Here is a tiny trained network, its code and every weight. The questions are about switching its units off for an input and a target symbol, where a switched-off unit gives its printed mean instead of its output.

import numpy as np


def w(rows, s, z=0):
    codes = np.array(rows[::2]) - 128.0
    scale = np.full(codes.shape[1], s)
    scale[-1] = z or s
    return codes * scale


def norm(h):
    return h / np.sqrt((h * h).mean(-1, keepdims=True) + 1e-5)


def f(y):
    return y / 2 * (1 + np.tanh(0.7978845608 * (y + 0.044715 * y**3)))


def softmax(a):
    e = np.exp(a - a.max(-1, keepdims=True))
    return e / e.sum(-1, keepdims=True)


def log_softmax(a):
    a = a - a.max(-1, keepdims=True)
    return a - np.log(np.exp(a).sum(-1, keepdims=True))


def net(x, mask):
    ids = ['ΣΦΩαβδζηλμξτ'.index(c) for c in x.split()]
    T = len(ids)
    res = E[ids] + P[:T]
    u = 0
    for l in range(3):
        q, k, v = (norm(res) @ M[l].T for M in (Q, K, V))
        z = softmax(np.where(np.tri(T) > 0, q @ k.T / 2**0.5, -1e9)) @ v
        res = res + np.where(mask[u], z, O[l][:, -1]) @ O[l][:, :-1]
        u += 1
        y = f(norm(res) @ A[l][:, :-1].T + A[l][:, -1])
        res = res + np.where(mask[u : u + 8], y, B[l][:, -1]) @ B[l][:, :-1]
        u += 8
    return log_softmax(norm(res)[-1] @ U[:, :-1].T + U[:, -1])


Q, K, V, O, A, B = {}, {}, {}, {}, {}, {}
E = w([
[132,79,155,165,214,219],'Σ',
[125,164,123,167,152,177],'Φ',
[118,41,205,203,59,141],'Ω',
[62,49,100,140,132,219],'α',
[216,111,128,78,158,114],'β',
[250,132,150,148,159,118],'δ',
[151,120,95,98,215,148],'ζ',
[62,150,84,119,102,117],'η',
[106,122,203,78,42,128],'λ',
[120,156,109,115,50,103],'μ',
[159,138,130,131,87,175],'ξ',
[217,71,107,87,170,192],'τ',
],0.013)
P = w([
[120,237,142,130,106,83],'0',
[141,112,102,29,157,185],'1',
[100,135,121,61,142,208],'2',
[169,102,40,121,190,143],'3',
[97,128,114,109,163,207],'4',
[106,140,99,82,116,179],'5',
[141,127,124,107,156,216],'6',
[96,150,116,146,56,255],'7',
[136,178,131,116,75,240],'8',
[108,111,40,123,59,133],'9',
[142,133,66,114,47,155],'10',
[108,118,130,101,105,208],'11',
[127,101,136,62,78,174],'12',
[108,88,92,75,49,156],'13',
],0.0064)
Q[0] = w([
[95,173,3,189,132,11],'L0H0',
[83,138,185,210,92,180],'L0H0',
],0.0064)
K[0] = w([
[39,254,48,115,205,78],'L0H0',
[73,68,195,200,36,120],'L0H0',
],0.0063)
V[0] = w([
[109,204,85,127,149,69],'L0H0',
[155,83,187,254,99,124],'L0H0',
],0.006)
O[0] = w([
[83,184,254,49,121,186,1],'L0H0',
[79,153,61,137,111,13,89],'L0H0',
],0.0078,0.0038)
A[0] = w([
[143,140,144,166,125,148,52],'L0N0',
[87,184,131,126,49,111,182],'L0N1',
[106,149,201,124,99,112,31],'L0N2',
[85,10,90,162,128,94,117],'L0N3',
[185,136,100,1,203,200,62],'L0N4',
[176,48,156,47,26,101,227],'L0N5',
[87,209,81,94,145,131,217],'L0N6',
[57,91,142,136,129,242,252],'L0N7',
],0.007,0.0031)
B[0] = w([
[115,117,118,69,164,127,119],'L0N0',
[139,122,92,152,174,97,151],'L0N1',
[82,137,141,97,217,134,116],'L0N2',
[107,234,149,167,71,92,181],'L0N3',
[128,132,134,175,83,67,198],'L0N4',
[169,125,64,175,174,144,198],'L0N5',
[133,49,122,224,60,161,147],'L0N6',
[255,132,80,118,177,64,255],'L0N7',
],0.0079,0.008)
Q[1] = w([
[19,170,254,68,145,199],'L1H0',
[48,167,219,201,135,186],'L1H0',
],0.0061)
K[1] = w([
[188,2,122,100,146,126],'L1H0',
[164,113,91,87,105,162],'L1H0',
],0.011)
V[1] = w([
[174,2,82,174,49,22],'L1H0',
[174,70,120,86,111,234],'L1H0',
],0.0059)
O[1] = w([
[87,7,125,43,73,155,207],'L1H0',
[163,183,99,104,168,31,4],'L1H0',
],0.014,0.0032)
A[1] = w([
[152,83,83,158,201,195,251],'L1N0',
[216,94,142,134,119,176,245],'L1N1',
[155,255,171,71,52,165,215],'L1N2',
[84,76,151,56,141,138,169],'L1N3',
[221,111,63,69,124,143,171],'L1N4',
[108,181,23,109,85,193,96],'L1N5',
[158,41,125,113,71,151,98],'L1N6',
[135,105,86,179,208,207,181],'L1N7',
],0.0071,0.0022)
B[1] = w([
[108,168,191,94,66,68,247],'L1N0',
[2,108,129,141,115,132,254],'L1N1',
[192,54,22,71,192,79,126],'L1N2',
[125,37,97,125,105,102,156],'L1N3',
[78,176,161,87,143,103,255],'L1N4',
[149,131,186,54,152,99,164],'L1N5',
[55,112,158,182,176,135,239],'L1N6',
[131,140,217,72,102,131,206],'L1N7',
],0.0072,0.0069)
Q[2] = w([
[155,177,45,98,114,36],'L2H0',
[81,98,148,43,67,3],'L2H0',
],0.0055)
K[2] = w([
[177,192,143,132,136,201],'L2H0',
[189,109,2,196,217,173],'L2H0',
],0.0059)
V[2] = w([
[115,90,94,48,61,15],'L2H0',
[253,120,54,143,197,165],'L2H0',
],0.0059)
O[2] = w([
[251,132,193,198,87,88,252],'L2H0',
[73,135,223,161,57,45,10],'L2H0',
],0.013,0.003)
A[2] = w([
[76,165,66,231,160,99,65],'L2N0',
[145,75,100,33,143,170,102],'L2N1',
[71,180,190,105,83,50,113],'L2N2',
[71,221,109,253,120,115,97],'L2N3',
[163,25,165,55,98,161,115],'L2N4',
[34,165,55,48,157,162,2],'L2N5',
[70,98,146,102,105,179,37],'L2N6',
[143,54,43,139,199,134,150],'L2N7',
],0.0074,0.0029)
B[2] = w([
[126,30,145,108,132,120,155],'L2N0',
[101,146,108,93,155,71,199],'L2N1',
[54,151,133,81,123,142,176],'L2N2',
[96,2,88,99,135,149,199],'L2N3',
[150,122,76,148,94,80,255],'L2N4',
[154,153,170,191,78,198,141],'L2N5',
[140,148,56,198,129,126,149],'L2N6',
[63,196,171,72,99,139,196],'L2N7',
],0.009,0.0062)
U = w([
[108,26,130,212,101,180,215],'Σ',
[116,65,38,12,97,82,172],'Φ',
[92,168,50,194,236,58,139],'Ω',
[219,81,151,140,115,81,44],'α',
[127,172,74,34,216,175,103],'β',
[102,198,156,133,158,233,252],'δ',
[136,156,236,103,20,68,81],'ζ',
[38,86,160,87,160,117,1],'η',
[71,187,169,35,110,52,102],'λ',
[7,95,163,78,158,150,33],'μ',
[76,136,255,100,62,149,90],'ξ',
[252,186,127,181,77,121,104],'τ',
],0.0067,0.003)

Each question gives the input, a string of symbols that net reads in full, and the target symbol t.
The units are the heads (2 rows each of Q, K, V and O) and the neurons (one row each of A and B). Each row of codes is followed by its name. A weight is (code - 128) times the scale printed after its matrix; where a second scale follows, it is the last column's (O, A, B and U).
mask holds one flag per unit, layer by layer, with each layer's heads first. A switched-off unit (its flag False) gives its mean, the last column of its rows in O or B, instead of its output. The means were averaged over made-up inputs and are rounded, as every weight is.
A unit's drop is (log p(t) with every unit on - log p(t) with that unit switched off) / (log p(t) with every unit on - log p(t) with every unit switched off).
The circuit of an input: a set's keep is (log p(t) with only the set's units on - log p(t) with every unit switched off) / (log p(t) with every unit on - log p(t) with every unit switched off). Starting from the 12 units with the biggest drops (on a tie, the unit counted first), units are removed one at a time, each time the one whose removal leaves the highest keep (on an exact tie, the one counted first), for as long as the keep stays at least 0.8.
circuit, biggest first: the units of the circuit, biggest drop first
k most important neurons: the k neurons with the biggest drops, biggest first
k most important neurons of layer l: the k neurons of layer l with the biggest drops, biggest first
input α Ω η α η α ξ ξ, target Φ: circuit, biggest first -> L1H0
input β ζ Σ, target ζ: 3 most important neurons -> L1N2; L1N0; L0N4
input η τ α Σ Φ τ ξ μ η η α α, target Ω: circuit, biggest first -> L0H0; L1H0
input ξ Σ β δ ξ τ τ α ξ Φ ξ λ α β, target τ: 4 most important neurons -> L0N6; L0N3; L0N4; L0N1
input β μ β η, target ζ: circuit, biggest first -> L1N2; L0H0; L2H0; L1N0
input η β ξ ζ Σ ζ δ λ τ ζ ζ, target Ω: circuit, biggest first -> L0H0; L1H0; L0N4; L2H0
input Σ β ζ λ τ α ζ λ, target β: 2 most important neurons of layer 0 -> L0N4; L0N7
input α δ η β δ Φ η α μ, target Φ: 2 most important neurons -> L0N3; L0N4
input β η α τ τ ξ, target ζ: 4 most important neurons of layer 1 -> L1N2; L1N0; L1N7; L1N6
input η δ Φ ξ α, target Ω: circuit, biggest first -> L1H0; L0H0
input δ μ τ, target ξ: 2 most important neurons -> L0N7; L0N5
input λ α ξ ξ α α μ μ α ξ Φ, target δ: 4 most important neurons -> L0N2; L0N1; L0N7; L0N4
input α ξ Σ, target Φ: circuit, biggest first -> L1H0; L2N4
input ξ β α Φ α λ Σ λ β Φ η δ ξ, target τ: 3 most important neurons -> L0N6; L0N3; L0N4
input ζ λ ζ α ζ τ δ λ, target λ: circuit, biggest first -> L0H0; L1H0; L2N2
input λ τ ξ η α τ α η, target δ: 4 most important neurons -> L0N2; L0N1; L0N7; L0N4
input ζ ζ η δ η α Σ Σ ξ δ λ ξ δ, target λ: most important neuron of layer 0 -> L0N7
input ξ ξ α μ, target τ: 3 most important neurons -> L0N6; L0N4; L0N3
input η δ η μ α η, target Ω: 3 most important neurons -> L0N7; L0N4; L0N2
input λ μ μ α α α α τ, target δ: 3 most important neurons of layer 0 -> L0N2; L0N1; L0N7
input α α τ ξ α η η μ, target Φ: 2 most important neurons of layer 0 -> L0N3; L0N4
input ζ λ δ α μ λ μ τ β τ ξ, target λ: circuit, biggest first -> L0H0; L1H0; L2H0; L2N2
input β λ α ζ α ξ η ζ τ λ ξ, target ζ: 4 most important neurons -> L1N2; L1N0; L0N7; L1N7
input ξ λ Σ, target τ: 2 most important neurons of layer 0 -> L0N6; L0N4
input δ λ ζ Ω μ η β, target Σ: 2 most important neurons of layer 1 -> L1N6; L1N2
